Here is a tiny trained network, its code and every weight. The questions are about switching its units off for an input and a class, where a switched-off unit gives its printed mean instead of its output.

import numpy as np


def w(rows, s, z=0):
    codes = np.array(rows[::2]) - 128.0
    scale = np.full(codes.shape[1], s)
    scale[-1] = z or s
    return codes * scale


def f(y):
    return np.maximum(y, 0)


def log_softmax(a):
    a = a - a.max(-1, keepdims=True)
    return a - np.log(np.exp(a).sum(-1, keepdims=True))


def net(x, mask):
    res = np.array(x, float).reshape(1, 7) / 4 @ E
    y = f(res @ A[0][:, :-1].T + A[0][:, -1])
    res = res + np.where(mask, y, B[0][:, -1]) @ B[0][:, :-1]
    return log_softmax(res[-1] @ U[:, :-1].T + U[:, -1])


A, B = {}, {}
E = w([
[123,2,128],'x0',
[101,123,26],'x1',
[129,127,131],'x2',
[1,141,183],'x3',
[126,127,127],'x4',
[130,124,134],'x5',
[128,131,124],'x6',
],0.0073)
A[0] = w([
[152,241,113,107],'neuron 1',
[150,136,172,191],'neuron 2',
[148,65,142,117],'neuron 3',
[119,62,122,97],'neuron 4',
[182,104,104,158],'neuron 5',
[76,135,123,146],'neuron 6',
[45,107,162,99],'neuron 7',
[157,71,126,108],'neuron 8',
[198,118,112,68],'neuron 9',
[112,68,158,98],'neuron 10',
[118,108,72,121],'neuron 11',
[89,101,75,147],'neuron 12',
[238,125,114,88],'neuron 13',
[127,174,131,85],'neuron 14',
[126,113,108,255],'neuron 15',
[125,120,154,136],'neuron 16',
[177,75,247,137],'neuron 17',
[142,61,130,79],'neuron 18',
],0.013,0.0085)
B[0] = w([
[92,40,117,198],'neuron 1',
[192,131,99,186],'neuron 2',
[110,92,122,170],'neuron 3',
[88,84,130,165],'neuron 4',
[144,174,164,196],'neuron 5',
[140,160,166,177],'neuron 6',
[102,171,180,183],'neuron 7',
[108,96,142,167],'neuron 8',
[84,161,165,159],'neuron 9',
[110,111,144,159],'neuron 10',
[115,144,86,169],'neuron 11',
[139,152,85,187],'neuron 12',
[76,170,180,191],'neuron 13',
[103,86,125,144],'neuron 14',
[252,116,149,254],'neuron 15',
[138,137,121,146],'neuron 16',
[129,145,65,197],'neuron 17',
[85,85,128,159],'neuron 18',
],0.029,0.0089)
U = w([
[72,169,226,122],'0',
[92,12,187,36],'1',
[159,117,156,219],'2',
[174,112,165,127],'3',
[153,118,151,217],'4',
[156,121,151,170],'5',
[147,152,94,129],'6',
[47,189,52,2],'7',
],0.011,0.0053)

Each question gives the input, the list of numbers given to net, and the class t.
The units are the neurons (one row each of A and B). Each row of codes is followed by its name. A weight is (code - 128) times the scale printed after its matrix; where a second scale follows, it is the last column's (A, B and U).
mask holds one flag per neuron, in row order. A switched-off neuron (its flag False) gives its mean, the last column of its row in B, instead of its output. The means were averaged over made-up inputs and are rounded, as every weight is.
A unit's drop is (log p(t) with every unit on - log p(t) with that unit switched off) / (log p(t) with every unit on - log p(t) with every unit switched off).
The circuit of an input: a set's keep is (log p(t) with only the set's units on - log p(t) with every unit switched off) / (log p(t) with every unit on - log p(t) with every unit switched off). Starting from the 12 units with the biggest drops (on a tie, the unit counted first), units are removed one at a time, each time the one whose removal leaves the highest keep (on an exact tie, the one counted first), for as long as the keep stays at least 0.8.
units of the circuit, in order: the units of the circuit, biggest drop first
k most important neurons: the k neurons with the biggest drops, biggest first
drop when u is switched off: that unit's drop, to one decimal
input [-5,-4,6,-8,8,6,-3], class 0: units of the circuit, in order : neuron 13
input [7,-8,-6,-1,6,1,1], class 6: 2 most important neurons : neuron 17; neuron 1
input [8,6,-7,-7,-7,1,8], class 1: 3 most important neurons : neuron 18; neuron 4; neuron 8
input [7,-2,-7,-8,3,7,-5], class 0: 2 most important neurons : neuron 13; neuron 5
input [8,7,-7,-3,-5,3,-5], class 1: 3 most important neurons : neuron 4; neuron 18; neuron 8
input [8,2,-4,-4,8,3,-6], class 1: 2 most important neurons : neuron 18; neuron 4
input [4,-2,-6,-7,-1,5,5], class 0: 3 most important neurons : neuron 13; neuron 9; neuron 5
input [-1,4,1,7,-1,2,5], class 0: 4 most important neurons : neuron 7; neuron 2; neuron 6; neuron 17
input [-6,-1,-7,-7,5,4,7], class 0: 3 most important neurons : neuron 13; neuron 9; neuron 5
input [7,5,4,7,0,-4,-2], class 0: 4 most important neurons : neuron 7; neuron 1; neuron 6; neuron 2
input [3,-1,1,-7,2,-7,4], class 0: 3 most important neurons : neuron 13; neuron 9; neuron 5
input [2,8,1,-3,-1,-3,1], class 6: 3 most important neurons : neuron 11; neuron 12; neuron 1
input [-1,4,2,6,5,1,-3], class 0: 2 most important neurons : neuron 7; neuron 2
input [-8,-4,7,4,6,-1,-4], class 1: units of the circuit, in order : neuron 1
input [-5,-4,1,0,2,3,-3], class 1: drop when neuron 8 is switched off : -0.2
input [6,4,4,7,7,4,7], class 0: drop when neuron 6 is switched off : 0.2
input [-5,-3,1,-1,2,-5,-1], class 1: drop when neuron 18 is switched off : -0.1
